Here is a tiny trained network, its code and every weight. The questions are about switching its units off for an input and a class, where a switched-off unit gives its printed mean instead of its output.

import numpy as np


def w(rows, s, z=0):
    codes = np.array(rows[::2]) - 128.0
    scale = np.full(codes.shape[1], s)
    scale[-1] = z or s
    return codes * scale


def norm(h):
    return h / np.sqrt((h * h).mean(-1, keepdims=True) + 1e-5)


def f(y):
    return y / 2 * (1 + np.tanh(0.7978845608 * (y + 0.044715 * y**3)))


def log_softmax(a):
    a = a - a.max(-1, keepdims=True)
    return a - np.log(np.exp(a).sum(-1, keepdims=True))


def net(x, mask):
    res = np.array(x, float).reshape(1, 2) / 4 @ E
    u = 0
    for l in range(3):
        y = f(norm(res) @ A[l][:, :-1].T + A[l][:, -1])
        res = res + np.where(mask[u : u + 5], y, B[l][:, -1]) @ B[l][:, :-1]
        u += 5
    return log_softmax(norm(res)[-1] @ U[:, :-1].T + U[:, -1])


A, B = {}, {}
E = w([
[78,17,147,4,130,198],'x0',
[132,85,166,44,79,2],'x1',
],0.0071)
A[0] = w([
[253,190,76,163,175,153,9],'0.n1',
[189,202,71,138,70,103,137],'0.n2',
[91,162,91,41,168,216,251],'0.n3',
[90,157,200,229,179,216,228],'0.n4',
[22,147,57,137,129,24,97],'0.n5',
],0.0061,0.0022)
B[0] = w([
[69,100,183,6,184,133,187],'0.n1',
[156,197,153,178,60,128,186],'0.n2',
[35,60,101,202,124,139,231],'0.n3',
[181,71,80,117,97,109,253],'0.n4',
[108,190,161,79,191,102,150],'0.n5',
],0.011,0.0051)
A[1] = w([
[121,173,104,171,154,214,252],'1.n1',
[133,254,106,122,47,52,114],'1.n2',
[146,195,196,139,128,107,104],'1.n3',
[182,119,94,91,111,87,234],'1.n4',
[171,124,190,174,84,105,138],'1.n5',
],0.0097,0.0023)
B[1] = w([
[152,80,126,79,62,77,173],'1.n1',
[36,197,157,138,173,192,255],'1.n2',
[133,62,147,181,171,254,195],'1.n3',
[204,138,150,187,135,134,169],'1.n4',
[140,139,139,186,162,100,156],'1.n5',
],0.0095,0.0082)
A[2] = w([
[189,191,131,213,58,53,136],'2.n1',
[165,89,82,185,186,163,251],'2.n2',
[154,197,77,51,106,4,89],'2.n3',
[36,189,144,141,163,82,28],'2.n4',
[103,1,72,135,75,244,149],'2.n5',
],0.0057,0.0025)
B[2] = w([
[191,219,1,170,150,182,127],'2.n1',
[49,47,73,150,7,54,183],'2.n2',
[253,220,198,68,199,196,122],'2.n3',
[22,240,144,202,229,148,135],'2.n4',
[21,47,118,43,121,35,254],'2.n5',
],0.0056,0.0078)
U = w([
[233,160,57,213,14,139,5],'0',
[34,1,57,84,69,88,254],'1',
[206,114,211,73,149,63,2],'2',
[56,204,155,250,139,222,249],'3',
],0.0077,0.0028)

Each question gives the input, the list of numbers given to net, and the class t.
The units are the neurons (one row each of A and B). Each row of codes is followed by its name. A weight is (code - 128) times the scale printed after its matrix; where a second scale follows, it is the last column's (A, B and U).
mask holds one flag per neuron, layer by layer. A switched-off neuron (its flag False) gives its mean, the last column of its row in B, instead of its output. The means were averaged over made-up inputs and are rounded, as every weight is.
A unit's drop is (log p(t) with every unit on - log p(t) with that unit switched off) / (log p(t) with every unit on - log p(t) with every unit switched off).
The circuit of an input: a set's keep is (log p(t) with only the set's units on - log p(t) with every unit switched off) / (log p(t) with every unit on - log p(t) with every unit switched off). Starting from the 12 units with the biggest drops (on a tie, the unit counted first), units are removed one at a time, each time the one whose removal leaves the highest keep (on an exact tie, the one counted first), for as long as the keep stays at least 0.8.
units of the circuit, in order: the units of the circuit, biggest drop first
unit that matters most: the unit with the biggest drop
top k neurons: the k neurons with the biggest drops, biggest first
k most important neurons of layer l: the k neurons of layer l with the biggest drops, biggest first
drop of u: that unit's drop, to one decimal
input [-5,-5], class 0: units of the circuit, in order	(0.n4; 1.n1; 0.n3)
input [-1,-1], class 0: units of the circuit, in order	(0.n3; 0.n4; 1.n4)
input [-7,-7], class 0: top neuron	(0.n4)
input [-5,-6], class 0: top 2 neurons	(0.n4; 1.n3)
input [-3,-3], class 0: top 3 neurons	(0.n4; 0.n3; 1.n2)
input [1,3], class 2: 3 most important neurons of layer 0	(0.n2; 0.n4; 0.n3)
input [4,7], class 2: top 2 neurons	(1.n3; 0.n3)
input [-5,-8], class 0: top 2 neurons	(1.n3; 0.n4)
input [-5,-7], class 0: top 2 neurons	(0.n4; 1.n3)
input [1,6], class 2: 2 most important neurons of layer 0	(0.n2; 0.n4)
input [1,4], class 2: 3 most important neurons of layer 0	(0.n2; 0.n4; 0.n5)
input [-4,-6], class 0: 2 most important neurons of layer 1	(1.n3; 1.n2)
input [1,2], class 2: 3 most important neurons of layer 0	(0.n2; 0.n3; 0.n4)
input [-4,-7], class 1: unit that matters most	0.n1
input [0,0], class 0: drop of 1.n2	0.9
input [0,4], class 3: drop of 0.n1	0.2
input [2,5], class 2: drop of 1.n3	0.3
